After every row comes roughly how far along a hidden order it lies, from 0 to 12.
[-0.01  0.17 -0.01 -0.10 -0.02  0.71 -0.77  0.11 -1.39 -0.20  0.22 -0.06
  0.20 -0.03  0.13 -0.33  3.18  2.54  0.64  0.12  0.40 -0.26 -1.44 -0.20
 -0.17 -0.25 -0.30  0.13  0.07 -0.09  0.15  0.18  0.31 -0.13  0.67  0.36
  1.50  0.14  0.34  0.50  0.09 -0.32  0.26  0.37 -0.35  0.12 -0.26  1.70
 -0.37 -0.03 -0.03  0.19  0.08  0.10 -0.57 -0.65 -0.07  0.74  0.13 -0.38
  0.03 -0.07  0.05  0.14 -0.18  0.05 -0.05 -0.37 -0.65  0.15 -0.48 -0.39
 -1.34 -0.07 -0.14  0.04  0.03  0.55  0.51 -0.75 -0.26 -0.13 -0.10 -0.81
  1.37 -0.32 -0.09  0.81 -1.22  0.03 -0.02 -0.25  0.21  0.46  0.15 -0.11
  0.14 -0.24 -0.08 -0.08  0.33  0.30  0.12  0.01 -1.18 -0.37  0.56  1.16
 -0.25  1.05 -0.03 -0.04 -0.60 -0.17 -0.29  0.01 -0.60 -0.15 -0.25 -0.75
  0.35  0.20 -0.07  0.46  0.43  0.01  0.74  0.10 -0.81 -0.92] | 6
[-0.06  0.22  0.91 -0.02 -0.21  0.86 -0.31  0.06 -1.13 -0.06  0.20  0.04
 -0.14  0.24 -0.12 -0.31 -0.64  0.27  0.30 -0.01 -0.25  0.33 -0.63 -0.15
 -0.25 -0.68 -0.19  0.33 -0.13 -0.19  0.11  0.40 -0.18  0.37  0.63  0.36
  1.14 -0.20 -0.02  0.49  0.09 -0.33  0.39  1.45 -0.44  0.32  0.30 -0.86
  0.03  0.01 -0.50  0.10 -0.20 -0.25  0.14 -0.52  0.19 -0.26  0.08 -0.25
 -0.09  0.03 -0.38  0.22  0.19  0.06 -0.01  1.50  2.01  0.40 -0.60 -0.24
  0.06 -0.85  0.42 -0.16 -0.21  0.20  0.12 -0.38 -0.31  0.40  0.07 -0.44
  0.83 -0.14 -0.23  0.20  0.53 -0.34  0.09  0.36  0.34 -0.44  0.13  0.08
  0.06 -0.21 -0.27 -0.22  0.88 -0.32  0.26  0.07 -1.09 -0.59 -0.08  0.61
 -0.14 -0.35  0.01  0.02  0.29 -0.42 -0.20 -0.14 -0.15 -0.30 -0.32 -0.13
  0.11  0.36 -0.07  0.45 -0.35  0.14  0.24  0.07 -0.07 -0.49] | 5
[-0.02  0.16  0.16 -0.14  0.03  0.75 -0.71  0.11 -1.24 -0.23  0.18 -0.03
  0.18 -0.02  0.20 -0.49  2.80  2.76  0.49  0.11  0.41 -0.18 -1.61 -0.22
 -0.19 -0.22 -0.32  0.07  0.06 -0.10  0.12  0.17  0.35 -0.09  0.71  0.36
  1.44  0.16  0.47  0.55  0.13 -0.31  0.18  0.22 -0.32  0.18 -0.10  1.68
 -0.34 -0.03  0.04  0.18  0.08  0.03 -0.37 -0.75 -0.12  0.45  0.14 -0.43
  0.03 -0.06  0.12  0.13 -0.09  0.04 -0.04 -0.79 -0.61  0.20 -0.55 -0.41
 -0.74 -0.15 -0.27  0.05  0.06  0.58  0.46 -0.84 -0.30  0.04 -0.15 -0.92
  1.48 -0.25 -0.13  0.93 -1.73 -0.04  0.01 -0.30  0.17  0.30  0.10 -0.12
  0.16 -0.25 -0.10 -0.12  0.37  0.33  0.13  0.00 -1.09 -0.32  0.59  1.36
 -0.27  0.97  0.02 -0.04 -0.54 -0.18 -0.35  0.01 -0.58 -0.15 -0.29 -0.73
  0.54  0.13 -0.04  0.45  0.22 -0.05  0.71  0.10 -0.87 -0.68] | 6
[ 0.02 -0.15 -1.04 -0.19  0.50  0.19 -0.67  0.29 -0.59 -0.53  0.55 -0.29
  1.05 -0.43  0.97 -0.47  6.77  4.39  0.56 -0.08  1.32 -1.34 -2.02 -0.06
  0.11 -0.22 -0.25 -0.58  0.51  0.22  0.20 -0.41  0.84 -0.80  0.69 -0.04
  0.97  0.49  1.97  0.15 -0.05  0.04 -0.33 -1.95  0.16  0.05 -1.05  5.73
 -1.11 -0.16  0.88  0.30  0.45  0.43 -1.39 -0.87 -0.39  1.77  0.23 -0.38
  0.30 -0.19  0.94  0.01 -1.31 -0.03  0.04 -5.20 -4.61 -0.66 -0.31 -0.28
 -2.09  0.88 -1.87  0.45  0.64  1.14  1.04 -0.44 -0.04 -1.14 -0.32 -0.64
  1.52 -1.06  0.40  1.56 -3.90  0.95 -0.13 -1.29  0.15  2.50  0.00 -0.43
  0.24 -0.40  1.11  0.06 -1.03  1.46 -0.61 -0.13 -0.81 -0.18  1.20  2.36
 -0.28  1.76 -0.20 -0.25 -1.51  0.67 -0.45  0.15 -0.87  0.18 -0.11 -1.25
  0.94 -0.39  0.35  0.14  1.83 -0.19  0.85  0.01 -1.68 -0.91] | 9
[-0.06  0.15  0.44 -0.11 -0.02  0.88 -0.56  0.13 -0.97 -0.22  0.26  0.01
  0.14  0.11  0.18 -0.55  1.82  1.65  0.46 -0.04  0.12  0.04 -1.14 -0.19
 -0.20 -0.78 -0.25  0.12 -0.03 -0.12  0.14  0.21  0.13  0.11  0.79  0.35
  1.14 -0.03  1.13  0.45  0.12 -0.29 -0.07  0.51 -0.31  0.29  0.13  0.84
 -0.40 -0.03 -0.06  0.17  0.00 -0.13 -0.25 -0.80 -0.02  0.41  0.12 -0.38
 -0.01 -0.02  0.21  0.17  0.06  0.09 -0.01 -0.37  0.33  0.21 -0.73 -0.32
 -0.09 -0.49 -0.11  0.06  0.00  0.51  0.44 -0.63 -0.34  0.11 -0.06 -0.71
  1.26 -0.40 -0.04  0.69 -1.08  0.05  0.07 -0.03  0.24  0.38  0.10 -0.13
  0.15 -0.34  0.19 -0.25  0.60  0.17 -0.02  0.02 -1.20 -0.55  0.31  1.48
 -0.15  0.20  0.03 -0.12 -0.14 -0.27 -0.38 -0.11 -0.27 -0.20 -0.30 -0.71
  0.42  0.19  0.12  0.46  0.20 -0.07  0.43  0.07 -0.47 -0.47] | 6
[-0.06  0.24  0.66  0.01 -0.02  0.94 -0.23  0.15 -1.10 -0.13  0.41 -0.05
  0.11  0.22  0.01 -0.20 -0.06  0.09  0.35 -0.11 -0.13  0.14 -0.69 -0.10
 -0.18 -1.15 -0.16  0.16 -0.14 -0.16  0.21  0.33 -0.10  0.21  0.66  0.36
  0.95 -0.25  0.62  0.37  0.01 -0.27  0.29  0.93 -0.30  0.31 -0.03 -0.08
 -0.13 -0.03 -0.42  0.17 -0.22 -0.21 -0.09 -0.60  0.16  0.13  0.11 -0.21
 -0.01  0.01 -0.22  0.20 -0.08  0.13 -0.01  0.57  0.78  0.17 -0.64 -0.22
 -0.14 -0.63 -0.04 -0.05 -0.15  0.30  0.32 -0.53 -0.31  0.29  0.12 -0.36
  0.71 -0.55 -0.10  0.15  0.17 -0.17  0.06  0.13  0.41  0.11  0.13 -0.01
  0.04 -0.33 -0.04 -0.25  0.70 -0.05  0.06  0.05 -1.34 -0.82  0.06  1.10
 -0.12 -0.53 -0.07 -0.07  0.32 -0.31 -0.23 -0.16 -0.18 -0.34 -0.25 -0.34
  0.12  0.34  0.01  0.49  0.19  0.18  0.19  0.04 -0.07 -0.65] | 5
[-0.11  0.29  1.54  0.04 -0.41  1.00 -0.04 -0.02 -0.67  0.10  0.08  0.20
 -0.50  0.43 -0.44 -0.26 -3.48 -1.81  0.15 -0.11 -0.82  0.95  0.13 -0.09
 -0.32 -0.92 -0.04  0.59 -0.35 -0.30  0.06  0.58 -0.60  0.70  0.48  0.37
  0.62 -0.49 -0.18  0.44  0.15 -0.34  0.34  2.30 -0.53  0.39  0.99 -3.71
  0.40  0.03 -0.86  0.00 -0.36 -0.56  0.73 -0.36  0.42 -0.93  0.00 -0.09
 -0.22  0.10 -0.35  0.31  0.76  0.09  0.01  3.31  3.81  0.65 -0.65 -0.19
  1.30 -1.46  1.06 -0.28 -0.48 -0.23 -0.25 -0.13 -0.40  0.91  0.22 -0.22
  0.26  0.24 -0.30 -0.46  2.30 -0.68  0.18  0.98  0.31 -1.24  0.11  0.22
 -0.05 -0.23 -0.48 -0.38  1.29 -0.93  0.34  0.13 -0.86 -0.67 -0.61 -0.02
  0.06 -1.31  0.13  0.03  1.28 -0.62 -0.15 -0.31  0.44 -0.36 -0.30  0.23
 -0.25  0.55 -0.03  0.44 -1.10  0.15 -0.33  0.05  0.77  0.10] | 3
[-0.15  0.49  2.12  0.04 -0.89  1.04  0.16 -0.25 -0.17  0.54 -1.06  0.66
 -1.19  0.59 -1.32  0.09 -9.22 -4.36 -0.76  0.03 -1.85  2.99  1.63 -0.08
 -0.46 -0.97  0.15  1.08 -0.87 -0.68 -0.14  0.90 -1.18  1.37  0.03  0.53
 -0.12 -1.12 -1.01  0.58  0.40 -0.55  0.19  3.53 -0.79  0.25  1.46 -8.56
  0.60  0.23 -1.01 -0.14 -0.78 -1.11  2.11 -0.21  0.69 -2.19 -0.58 -0.05
 -0.44  0.25 -1.81  0.39  2.30  0.34 -0.08  8.09  9.50  1.76 -1.19 -0.26
  3.89 -2.19  3.12 -0.25 -1.04 -1.14 -1.13 -0.40 -0.63  2.08  0.56 -0.14
  0.74  1.19 -0.77 -1.52  5.31 -1.44  0.30  1.72 -0.08 -2.18  0.12  0.29
 -0.30 -0.02 -1.84 -0.59  2.70 -2.29  1.16  0.29 -1.16 -0.29 -1.41 -1.50
  0.23 -2.41  0.44 -0.13  2.36 -1.18 -0.12 -0.57  1.53 -0.64 -0.47  1.52
 -0.57  0.74 -0.41  0.76 -2.87 -0.05 -0.49 -0.07  2.43  0.91] | 0
[ 0.04 -0.20 -1.24 -0.24  0.53 -0.01 -0.80  0.22 -0.58 -0.52  0.55 -0.27
  0.98 -0.51  0.98 -0.55  8.25  5.00  0.56  0.03  1.58 -1.66 -2.10 -0.09
  0.09  0.38 -0.28 -0.58  0.58  0.30  0.13 -0.52  0.94 -0.87  0.62 -0.06
  1.12  0.70  1.60  0.16  0.03  0.06 -0.34 -2.24  0.15 -0.05 -0.88  6.25
 -0.99 -0.10  0.79  0.27  0.59  0.58 -1.52 -0.68 -0.49  1.94  0.29 -0.36
  0.29 -0.21  0.97 -0.03 -1.40 -0.15  0.04 -5.34 -5.81 -0.76 -0.12 -0.27
 -2.49  1.03 -1.95  0.45  0.72  1.15  1.03 -0.38  0.03 -1.25 -0.43 -0.76
  1.49 -0.74  0.38  1.73 -4.54  0.94 -0.12 -1.32  0.02  2.08  0.00 -0.37
  0.27 -0.28  1.07  0.22 -1.15  1.47 -0.60 -0.16 -0.34  0.10  1.33  2.01
 -0.34  2.42 -0.18 -0.15 -1.76  0.66 -0.43  0.23 -1.04  0.29 -0.09 -1.39
  1.11 -0.40  0.37  0.01  1.93 -0.23  0.99  0.04 -1.45 -0.84] | 10
[ 0.04 -0.45 -1.52 -0.22  0.86 -0.43 -0.43  0.33  0.27 -0.78  1.12 -0.43
  1.27 -0.56  1.59 -0.68  9.66  4.84  0.98 -0.22  1.98 -2.70 -1.98  0.03
  0.34  0.37 -0.17 -0.98  0.82  0.58  0.13 -0.90  1.15 -1.36  0.53 -0.38
  0.36  1.03  2.68 -0.25 -0.17  0.39 -0.75 -3.67  0.53 -0.03 -0.84  8.71
 -1.11 -0.23  1.18  0.22  0.88  0.83 -2.10 -0.50 -0.61  2.42  0.57 -0.18
  0.41 -0.25  2.18 -0.18 -2.13 -0.28  0.15 -8.34 -8.69 -1.55  0.36 -0.04
 -3.22  1.45 -3.14  0.42  1.03  1.48  1.26  0.31  0.28 -2.13 -0.64 -0.29
  0.48 -1.29  0.84  1.88 -5.45  1.41 -0.21 -1.71  0.09  2.55 -0.17 -0.43
  0.40 -0.33  2.24  0.27 -2.20  2.01 -1.25 -0.26  0.50  0.09  1.42  2.66
 -0.16  2.20 -0.29 -0.10 -2.03  1.25 -0.37  0.33 -1.12  0.63  0.14 -1.74
  1.02 -0.69  0.75 -0.49  2.76 -0.29  0.65  0.05 -2.48 -0.46] | 12
[-0.02  0.17  0.10 -0.08  0.10  0.83 -0.61  0.13 -1.24 -0.20  0.24 -0.08
  0.35  0.00  0.18 -0.33  2.39  2.18  0.42  0.05  0.41 -0.28 -1.25 -0.19
 -0.15 -0.47 -0.27  0.04  0.02 -0.13  0.16  0.21  0.25 -0.10  0.69  0.34
  1.47  0.04  0.69  0.48  0.06 -0.29  0.23  0.37 -0.29  0.22 -0.36  1.59
 -0.38 -0.05 -0.06  0.21 -0.01  0.02 -0.36 -0.70 -0.05  0.68  0.12 -0.37
  0.05 -0.06  0.03  0.12 -0.26  0.09 -0.04 -0.68 -0.54  0.13 -0.57 -0.35
 -0.84 -0.12 -0.38  0.06  0.06  0.56  0.46 -0.68 -0.30 -0.02 -0.09 -0.71
  1.25 -0.48 -0.07  0.75 -2.03  0.10  0.01 -0.23  0.27  0.32  0.13 -0.12
  0.10 -0.28  0.00 -0.13  0.33  0.35  0.07  0.01 -1.26 -0.52  0.52  1.74
 -0.24  0.56 -0.05 -0.07 -0.54 -0.20 -0.28 -0.01 -0.72 -0.22 -0.22 -0.70
  0.45 -0.06 -0.06  0.49  0.53  0.04  0.61  0.07 -0.67 -0.87] | 6
